Below are the code and all the weights of a small trained network. Each question names an input and a target symbol and asks about switching units off, where a switched-off unit gives its printed mean instead of its output.

import numpy as np


def w(rows, s, z=0):
    codes = np.array(rows[::2]) - 128.0
    scale = np.full(codes.shape[1], s)
    scale[-1] = z or s
    return codes * scale


def norm(h):
    return h / np.sqrt((h * h).mean(-1, keepdims=True) + 1e-5)


def f(y):
    return y / 2 * (1 + np.tanh(0.7978845608 * (y + 0.044715 * y**3)))


def softmax(a):
    e = np.exp(a - a.max(-1, keepdims=True))
    return e / e.sum(-1, keepdims=True)


def log_softmax(a):
    a = a - a.max(-1, keepdims=True)
    return a - np.log(np.exp(a).sum(-1, keepdims=True))


def net(x, mask):
    ids = ['αβγδεθλμξπ'.index(c) for c in x.split()]
    T = len(ids)
    res = E[ids] + P[:T]
    r = norm(res)
    for j in range(3):
        rows = slice(2 * j, 2 * j + 2)
        q, k, v = (r @ M[0][rows].T for M in (Q, K, V))
        z = softmax(np.where(np.tri(T) > 0, q @ k.T / 2**0.5, -1e9)) @ v
        o = O[0][rows]
        res = res + np.where(mask[j], z, o[:, -1]) @ o[:, :-1]
    y = f(norm(res) @ A[0][:, :-1].T + A[0][:, -1])
    res = res + np.where(mask[3:11], y, B[0][:, -1]) @ B[0][:, :-1]
    return log_softmax(norm(res)[-1] @ U[:, :-1].T + U[:, -1])


Q, K, V, O, A, B = {}, {}, {}, {}, {}, {}
E = w([
[69,166,124,219,190],'α',
[125,141,30,125,198],'β',
[134,98,21,119,112],'γ',
[153,138,132,146,81],'δ',
[220,118,67,143,146],'ε',
[78,210,207,155,158],'θ',
[70,131,250,53,102],'λ',
[43,137,202,149,167],'μ',
[140,148,72,35,93],'ξ',
[37,50,117,172,82],'π',
],0.017)
P = w([
[254,77,208,86,133],'0',
[218,115,175,96,135],'1',
[182,150,156,103,142],'2',
[140,166,120,101,115],'3',
[124,176,93,93,105],'4',
[91,165,63,87,91],'5',
],0.0059)
Q[0] = w([
[234,67,183,192,96],'H1',
[200,158,138,109,113],'H1',
[130,214,178,114,78],'H2',
[52,230,186,93,161],'H2',
[98,249,98,135,95],'H3',
[117,154,100,128,68],'H3',
],0.022)
K[0] = w([
[246,85,160,205,108],'H1',
[189,140,144,128,173],'H1',
[68,144,124,125,35],'H2',
[5,142,141,77,144],'H2',
[52,173,105,101,58],'H3',
[84,169,130,157,59],'H3',
],0.019)
V[0] = w([
[132,145,144,2,145],'H1',
[81,15,159,103,154],'H1',
[70,113,147,133,62],'H2',
[108,167,159,195,98],'H2',
[176,177,103,67,117],'H3',
[115,207,149,99,113],'H3',
],0.013)
O[0] = w([
[94,253,209,116,124,201],'H1',
[78,145,64,162,195,59],'H1',
[140,108,224,55,133,1],'H2',
[139,64,198,141,158,92],'H2',
[109,145,170,226,69,232],'H3',
[202,137,109,203,135,190],'H3',
],0.0074,0.0033)
A[0] = w([
[95,248,82,135,169,160],'N1',
[88,76,199,147,221,134],'N2',
[213,203,62,56,115,135],'N3',
[133,186,123,187,145,168],'N4',
[118,42,138,145,72,168],'N5',
[156,98,78,128,64,7],'N6',
[131,189,192,111,145,126],'N7',
[185,168,32,164,210,222],'N8',
],0.012,0.0021)
B[0] = w([
[84,13,209,199,129,214],'N1',
[114,204,64,157,101,209],'N2',
[128,183,180,222,138,223],'N3',
[200,85,66,137,138,190],'N4',
[156,98,85,82,25,145],'N5',
[102,186,61,98,151,174],'N6',
[122,87,67,62,148,199],'N7',
[154,117,141,8,171,255],'N8',
],0.013,0.0086)
U = w([
[233,254,101,120,173,134],'α',
[146,41,193,130,213,138],'β',
[65,73,16,117,83,150],'γ',
[123,205,211,233,106,214],'δ',
[137,115,105,87,145,50],'ε',
[131,141,117,134,129,7],'θ',
[1,248,78,190,146,67],'λ',
[113,128,101,132,188,36],'μ',
[172,95,128,101,23,250],'ξ',
[58,174,186,24,157,253],'π',
],0.0085,0.0028)

Each question gives the input, a string of symbols that net reads in full, and the target symbol t.
The units are the heads (2 rows each of Q, K, V and O) and the neurons (one row each of A and B). Each row of codes is followed by its name. A weight is (code - 128) times the scale printed after its matrix; where a second scale follows, it is the last column's (O, A, B and U).
mask holds one flag per unit, heads first, then neurons. A switched-off unit (its flag False) gives its mean, the last column of its rows in O or B, instead of its output. The means were averaged over made-up inputs and are rounded, as every weight is.
A unit's drop is (log p(t) with every unit on - log p(t) with that unit switched off) / (log p(t) with every unit on - log p(t) with every unit switched off).
The circuit of an input: a set's keep is (log p(t) with only the set's units on - log p(t) with every unit switched off) / (log p(t) with every unit on - log p(t) with every unit switched off). Starting from all 11 units, units are removed one at a time, each time the one whose removal leaves the highest keep (on an exact tie, the one counted first), for as long as the keep stays at least 0.8.
circuit, biggest first: the units of the circuit, biggest drop first
unit that matters most: the unit with the biggest drop
k most important neurons: the k neurons with the biggest drops, biggest first
which heads matter: for each layer, one digit per head in row order, 1 if its drop is at least 0.15 and else 0, layers parted by /
drop when u is switched off: that unit's drop, to one decimal
input ε ε δ, target ξ: unit that matters most -> H2
input ε μ β μ ξ α, target δ: which heads matter -> 011
input δ λ λ ε γ, target β: 3 most important neurons -> N1, N8, N2
input ξ θ γ, target δ: circuit, biggest first -> N3, H1
input ε θ ε ε λ ξ, target δ: 2 most important neurons -> N8, N3
input α λ δ θ, target β: circuit, biggest first -> N7, N1
input ξ π λ λ α, target β: which heads matter -> 000
input θ γ δ, target ξ: 2 most important neurons -> N5, N3
input ξ μ π γ, target π: circuit, biggest first -> H3, N4
input π θ θ, target π: which heads matter -> 010
input λ ξ μ, target λ: which heads matter -> 010
input ε ε θ γ, target α: circuit, biggest first -> N8, N3
input γ ε λ ε λ θ, target β: 3 most important neurons -> N7, N1, N3
input β ε γ ε θ, target α: which heads matter -> 111
input ξ π θ ξ α, target δ: circuit, biggest first -> H3, H2
input θ ε α, target α: unit that matters most -> N1
input θ α μ θ π ξ, target π: 2 most important neurons -> N7, N2
input β θ α, target α: drop when H1 is switched off -> 0.4
input θ β ξ, target δ: drop when H2 is switched off -> 0.0
input γ ε ξ γ, target δ: unit that matters most -> H1
input γ γ γ λ ξ β, target β: drop when N1 is switched off -> 1.1
